Below are the code and all the weights of a small trained network. Each question names an input and a class and asks about switching units off, where a switched-off unit gives its printed mean instead of its output.

import numpy as np


def w(rows, s, z=0):
    codes = np.array(rows[::2]) - 128.0
    scale = np.full(codes.shape[1], s)
    scale[-1] = z or s
    return codes * scale


def f(y):
    return np.maximum(y, 0)


def log_softmax(a):
    a = a - a.max(-1, keepdims=True)
    return a - np.log(np.exp(a).sum(-1, keepdims=True))


def net(x, mask):
    res = np.array(x, float).reshape(1, 6) / 4 @ E
    y = f(res @ A[0][:, :-1].T + A[0][:, -1])
    res = res + np.where(mask, y, B[0][:, -1]) @ B[0][:, :-1]
    return log_softmax(res[-1] @ U[:, :-1].T + U[:, -1])


A, B = {}, {}
E = w([
[125,121,118,194,93,5,154,120,141,130],'x0',
[94,129,215,110,107,96,127,123,59,148],'x1',
[43,185,72,104,154,94,106,96,126,160],'x2',
[48,116,155,186,192,146,174,185,144,132],'x3',
[156,130,99,109,162,127,243,101,91,164],'x4',
[147,202,197,120,161,114,155,90,203,105],'x5',
],0.014)
A[0] = w([
[54,153,69,81,119,130,145,88,151,167,86],'n0',
[185,76,151,108,142,127,209,139,118,109,107],'n1',
[222,159,84,15,38,76,70,66,115,118,4],'n2',
[126,180,170,141,135,122,64,131,164,88,64],'n3',
[116,88,98,201,49,43,140,150,143,174,19],'n4',
[130,136,124,196,110,25,143,125,86,74,65],'n5',
[154,141,108,109,168,130,248,84,75,142,8],'n6',
[180,126,30,211,138,134,108,98,204,109,71],'n7',
[100,92,86,30,151,249,113,190,63,98,151],'n8',
[108,152,221,114,139,205,100,69,32,163,125],'n9',
[128,126,116,226,62,30,172,105,124,129,11],'n10',
[126,88,47,117,111,138,119,176,132,173,84],'n11',
[202,151,138,88,92,121,107,84,130,174,81],'n12',
[57,205,64,68,182,94,93,86,123,192,154],'n13',
[109,141,209,100,121,65,121,152,65,154,60],'n14',
[138,210,217,113,185,142,140,98,189,97,83],'n15',
[153,113,131,114,127,138,204,120,124,120,69],'n16',
[40,118,173,220,218,153,176,240,152,145,96],'n17',
[57,131,94,126,127,121,111,103,136,140,46],'n18',
[93,91,148,135,80,114,6,175,199,101,27],'n19',
[127,161,245,131,82,68,115,142,27,190,122],'n20',
[146,170,155,129,131,130,124,86,196,126,109],'n21',
[177,135,40,144,170,201,123,139,211,128,166],'n22',
[206,64,189,168,71,178,147,167,152,74,55],'n23',
[191,50,168,131,121,143,156,161,145,93,45],'n24',
[116,161,142,120,165,92,116,101,140,124,4],'n25',
[153,134,88,122,122,129,204,99,87,184,6],'n26',
[96,59,55,212,53,159,94,190,7,207,53],'n27',
[99,144,172,210,45,161,31,155,140,45,56],'n28',
[152,190,169,135,136,135,200,89,160,149,66],'n29',
[163,223,175,173,129,119,143,100,189,94,41],'n30',
],0.011,0.003)
B[0] = w([
[131,157,219,107,164,69,91,115,124,98,186],'n0',
[115,142,178,85,194,58,66,95,113,122,179],'n1',
[163,65,72,143,82,149,220,62,227,76,252],'n2',
[155,128,81,127,173,129,102,99,96,227,192],'n3',
[171,228,137,54,97,195,119,176,130,145,208],'n4',
[126,162,168,88,84,210,103,167,117,136,200],'n5',
[93,67,56,69,197,141,114,109,122,244,188],'n6',
[28,96,160,204,137,117,181,186,165,126,214],'n7',
[194,156,129,85,107,188,105,177,123,121,235],'n8',
[68,139,177,126,102,182,124,224,162,123,199],'n9',
[158,193,182,72,121,218,66,161,159,135,216],'n10',
[110,130,103,178,100,107,127,151,57,125,184],'n11',
[163,89,112,135,95,150,174,113,195,113,189],'n12',
[146,151,203,95,166,46,2,112,137,36,226],'n13',
[71,118,100,157,115,79,151,174,173,139,190],'n14',
[192,130,99,203,63,153,88,144,48,145,218],'n15',
[93,107,132,92,176,118,78,95,128,182,160],'n16',
[164,34,58,116,67,193,186,2,219,33,254],'n17',
[152,121,176,120,145,76,95,87,138,86,170],'n18',
[131,106,61,81,237,133,109,105,124,228,229],'n19',
[62,68,144,204,130,101,160,176,195,127,223],'n20',
[135,138,95,164,94,146,123,166,59,137,184],'n21',
[39,119,197,181,139,165,157,224,162,126,221],'n22',
[97,185,216,99,160,24,57,82,120,43,219],'n23',
[144,134,204,106,136,63,85,103,112,87,189],'n24',
[160,123,137,171,141,105,119,141,119,129,156],'n25',
[101,78,65,104,186,115,101,112,136,218,174],'n26',
[186,107,77,231,89,83,106,121,40,122,247],'n27',
[111,74,97,64,177,96,89,101,133,225,230],'n28',
[193,114,79,155,109,118,131,157,57,167,179],'n29',
[142,119,91,163,87,102,103,158,58,117,203],'n30',
],0.0085,0.019)
U = w([
[142,86,76,93,215,113,128,81,123,223,127],'0',
[186,72,87,137,65,154,180,9,209,63,121],'1',
[205,107,87,208,73,94,128,148,23,129,115],'2',
[152,136,202,110,170,33,103,78,132,59,119],'3',
[186,162,161,72,102,234,125,203,145,134,203],'4',
[35,86,153,198,124,110,168,224,187,126,86],'5',
[159,102,102,124,116,111,140,146,134,96,253],'6',
[123,192,147,101,87,166,201,82,104,88,78],'7',
],0.011,0.0047)

Each question gives the input, the list of numbers given to net, and the class t.
The units are the neurons (one row each of A and B). Each row of codes is followed by its name. A weight is (code - 128) times the scale printed after its matrix; where a second scale follows, it is the last column's (A, B and U).
mask holds one flag per neuron, in row order. A switched-off neuron (its flag False) gives its mean, the last column of its row in B, instead of its output. The means were averaged over made-up inputs and are rounded, as every weight is.
A unit's drop is (log p(t) with every unit on - log p(t) with that unit switched off) / (log p(t) with every unit on - log p(t) with every unit switched off).
The circuit of an input: a set's keep is (log p(t) with only the set's units on - log p(t) with every unit switched off) / (log p(t) with every unit on - log p(t) with every unit switched off). Starting from the 12 units with the biggest drops (on a tie, the unit counted first), units are removed one at a time, each time the one whose removal leaves the highest keep (on an exact tie, the one counted first), for as long as the keep stays at least 0.8.
units of the circuit, in order: the units of the circuit, biggest drop first
unit that matters most: the unit with the biggest drop
k most important neurons: the k neurons with the biggest drops, biggest first
drop of u: that unit's drop, to one decimal
input [-7,6,-7,-7,-8,3], class 0: units of the circuit, in order -> [n28]
input [-2,-1,5,-1,4,-6], class 2: 2 most important neurons -> [n27, n23]
input [-8,2,-5,7,5,-8], class 2: 3 most important neurons -> [n27, n2, n10]
input [-7,7,-6,2,-8,-4], class 0: 2 most important neurons -> [n28, n19]
input [8,3,6,1,-3,4], class 4: 3 most important neurons -> [n10, n5, n4]
input [-4,-1,-7,4,8,7], class 0: 2 most important neurons -> [n6, n16]
input [2,5,0,1,-6,-1], class 0: 2 most important neurons -> [n19, n28]
input [5,-7,-1,6,3,-7], class 2: 2 most important neurons -> [n27, n2]
input [2,-3,-5,3,-4,-3], class 3: 4 most important neurons -> [n23, n6, n24, n2]
input [2,3,1,4,-4,-2], class 0: 4 most important neurons -> [n2, n19, n28, n12]
input [-1,-8,-8,5,4,5], class 3: 4 most important neurons -> [n23, n1, n24, n20]
input [-7,-1,-7,-8,-4,7], class 1: 2 most important neurons -> [n2, n12]
input [-7,-3,8,1,-5,5], class 3: drop of n13 -> 2.9
input [-8,0,-8,-1,-4,-4], class 3: unit that matters most -> n23
input [-6,6,3,-7,5,-7], class 1: drop of n29 -> 0.2
input [7,-4,-6,5,1,8], class 2: drop of n30 -> 0.5
